Below are the code and all the weights of a small trained network. Each question names an input and a target symbol and asks about switching units off, where a switched-off unit gives its printed mean instead of its output.

import numpy as np


def w(rows, s, z=0):
    codes = np.array(rows[::2]) - 128.0
    scale = np.full(codes.shape[1], s)
    scale[-1] = z or s
    return codes * scale


def norm(h):
    return h / np.sqrt((h * h).mean(-1, keepdims=True) + 1e-5)


def f(y):
    return y / 2 * (1 + np.tanh(0.7978845608 * (y + 0.044715 * y**3)))


def softmax(a):
    e = np.exp(a - a.max(-1, keepdims=True))
    return e / e.sum(-1, keepdims=True)


def log_softmax(a):
    a = a - a.max(-1, keepdims=True)
    return a - np.log(np.exp(a).sum(-1, keepdims=True))


def net(x, mask):
    ids = ['αβγδεμφ'.index(c) for c in x.split()]
    T = len(ids)
    res = E[ids] + P[:T]
    u = 0
    for l in range(2):
        q, k, v = (norm(res) @ M[l].T for M in (Q, K, V))
        z = softmax(np.where(np.tri(T) > 0, q @ k.T / 4**0.5, -1e9)) @ v
        res = res + np.where(mask[u], z, O[l][:, -1]) @ O[l][:, :-1]
        u += 1
        y = f(norm(res) @ A[l][:, :-1].T + A[l][:, -1])
        res = res + np.where(mask[u : u + 8], y, B[l][:, -1]) @ B[l][:, :-1]
        u += 8
    return log_softmax(norm(res)[-1] @ U[:, :-1].T + U[:, -1])


Q, K, V, O, A, B = {}, {}, {}, {}, {}, {}
E = w([
[174,158,123,133],'α',
[183,148,121,115],'β',
[170,155,126,107],'γ',
[113,101,156,171],'δ',
[2,147,119,145],'ε',
[99,104,117,96],'μ',
[174,146,125,108],'φ',
],0.0061)
P = w([
[115,76,174,3],'0',
[138,117,98,162],'1',
[109,102,141,52],'2',
[129,111,90,153],'3',
[114,122,150,77],'4',
[127,110,87,149],'5',
[125,131,161,98],'6',
[124,113,87,147],'7',
[119,137,171,113],'8',
[126,113,85,145],'9',
[113,146,189,131],'10',
],0.0046)
Q[0] = w([
[20,164,253,53],'0.h0',
[114,15,187,197],'0.h0',
[133,119,49,141],'0.h0',
[133,108,9,105],'0.h0',
],0.0041)
K[0] = w([
[214,88,53,71],'0.h0',
[109,176,67,24],'0.h0',
[36,69,137,116],'0.h0',
[3,171,194,173],'0.h0',
],0.0043)
V[0] = w([
[158,119,28,109],'0.h0',
[53,213,207,150],'0.h0',
[181,5,252,198],'0.h0',
[183,158,41,227],'0.h0',
],0.0032)
O[0] = w([
[121,185,182,253,188],'0.h0',
[222,254,57,103,38],'0.h0',
[24,1,68,127,41],'0.h0',
[124,130,130,155,10],'0.h0',
],0.0031,0.0012)
A[0] = w([
[140,186,241,170,50],'0.n0',
[146,166,151,167,192],'0.n1',
[85,75,157,152,73],'0.n2',
[64,147,159,187,87],'0.n3',
[15,67,155,235,121],'0.n4',
[44,99,81,67,174],'0.n5',
[3,112,86,98,206],'0.n6',
[119,107,238,38,251],'0.n7',
],0.0037,0.0017)
B[0] = w([
[182,136,163,172,149],'0.n0',
[65,109,224,126,166],'0.n1',
[165,189,1,132,115],'0.n2',
[186,16,35,93,125],'0.n3',
[165,190,90,36,172],'0.n4',
[183,172,161,183,163],'0.n5',
[211,171,163,155,185],'0.n6',
[55,96,163,162,252],'0.n7',
],0.0033,0.0024)
Q[1] = w([
[32,110,71,62],'1.h0',
[155,2,195,118],'1.h0',
[167,96,156,183],'1.h0',
[179,192,140,103],'1.h0',
],0.0037)
K[1] = w([
[124,253,134,108],'1.h0',
[190,112,106,127],'1.h0',
[230,44,112,166],'1.h0',
[121,80,182,81],'1.h0',
],0.0048)
V[1] = w([
[166,180,110,123],'1.h0',
[169,134,251,77],'1.h0',
[142,155,123,208],'1.h0',
[196,83,74,147],'1.h0',
],0.003)
O[1] = w([
[153,37,104,182,110],'1.h0',
[4,96,73,64,254],'1.h0',
[178,74,204,193,85],'1.h0',
[51,132,142,104,68],'1.h0',
],0.0024,0.0017)
A[1] = w([
[63,180,254,121,153],'1.n0',
[141,128,161,166,91],'1.n1',
[128,53,183,85,197],'1.n2',
[117,87,211,38,159],'1.n3',
[127,76,73,171,162],'1.n4',
[196,162,165,94,251],'1.n5',
[63,83,173,68,113],'1.n6',
[96,115,79,87,134],'1.n7',
],0.0054,0.0017)
B[1] = w([
[235,45,136,178,254],'1.n0',
[97,77,172,167,128],'1.n1',
[38,190,82,125,176],'1.n2',
[70,49,135,196,207],'1.n3',
[141,100,167,46,133],'1.n4',
[3,153,82,187,171],'1.n5',
[115,72,33,174,181],'1.n6',
[213,69,179,145,138],'1.n7',
],0.0036,0.0045)
U = w([
[14,42,77,127,173],'α',
[173,76,94,216,106],'β',
[154,146,250,175,148],'γ',
[79,254,56,143,190],'δ',
[144,137,87,119,5],'ε',
[229,96,115,29,191],'μ',
[63,145,196,65,30],'φ',
],0.0065,0.003)

Each question gives the input, a string of symbols that net reads in full, and the target symbol t.
The units are the heads (4 rows each of Q, K, V and O) and the neurons (one row each of A and B). Each row of codes is followed by its name. A weight is (code - 128) times the scale printed after its matrix; where a second scale follows, it is the last column's (O, A, B and U).
mask holds one flag per unit, layer by layer, with each layer's heads first. A switched-off unit (its flag False) gives its mean, the last column of its rows in O or B, instead of its output. The means were averaged over made-up inputs and are rounded, as every weight is.
A unit's drop is (log p(t) with every unit on - log p(t) with that unit switched off) / (log p(t) with every unit on - log p(t) with every unit switched off).
The circuit of an input: a set's keep is (log p(t) with only the set's units on - log p(t) with every unit switched off) / (log p(t) with every unit on - log p(t) with every unit switched off). Starting from the 12 units with the biggest drops (on a tie, the unit counted first), units are removed one at a time, each time the one whose removal leaves the highest keep (on an exact tie, the one counted first), for as long as the keep stays at least 0.8.
circuit, biggest first: the units of the circuit, biggest drop first
top k neurons: the k neurons with the biggest drops, biggest first
top k neurons in layer l: the k neurons of layer l with the biggest drops, biggest first
input α α γ β, target φ: top 3 neurons -> (1.n0 1.n6 0.n7)
input α φ γ β φ ε φ μ α φ, target δ: top 3 neurons -> (0.n7 1.n0 1.n3)
input φ ε α ε ε, target γ: circuit, biggest first -> (0.n6 0.n5 1.n0 1.n5)
input γ β μ β ε α α δ μ, target β: circuit, biggest first -> (1.n0 0.n5)
input β β α β ε ε α β β μ, target δ: circuit, biggest first -> (0.n6 0.n5 1.n0 1.n3)
input α φ β α μ μ ε δ ε γ, target δ: top 2 neurons -> (1.n0 1.n5)
input γ α μ μ φ β, target φ: top 4 neurons in layer 1 -> (1.n0 1.n6 1.n4 1.n3)
input μ δ α, target α: top neuron -> (1.n2)
input α δ ε δ μ φ, target μ: top 2 neurons in layer 0 -> (0.n6 0.n4)
input α ε α δ γ γ, target μ: top 2 neurons -> (0.n6 1.n2)
input δ φ α γ μ φ γ β, target μ: top 2 neurons in layer 1 -> (1.n3 1.n2)
input μ α δ φ α ε β γ ε, target β: top 2 neurons in layer 0 -> (0.n3 0.n6)
input β μ ε μ μ φ φ α μ α, target δ: top 2 neurons -> (0.n7 1.n0)
input α μ γ α δ δ α ε δ δ, target μ: top neuron -> (0.n4)
input μ γ α μ φ α, target γ: top 3 neurons in layer 0 -> (0.n4 0.n1 0.n6)
input γ β ε ε ε, target γ: top 3 neurons in layer 0 -> (0.n6 0.n5 0.n2)
input β ε μ α δ α ε ε α β, target δ: top 2 neurons in layer 0 -> (0.n3 0.n2)
input ε γ φ α δ φ μ α, target μ: top 2 neurons in layer 0 -> (0.n6 0.n4)
input φ ε α ε φ δ δ μ, target μ: top 2 neurons in layer 0 -> (0.n4 0.n0)
input ε γ β φ ε α ε β, target δ: top 2 neurons in layer 1 -> (1.n0 1.n5)
input β φ δ α φ ε, target δ: top 2 neurons in layer 1 -> (1.n0 1.n3)
input μ μ α β μ δ φ γ, target μ: top 3 neurons -> (0.n6 0.n7 1.n3)
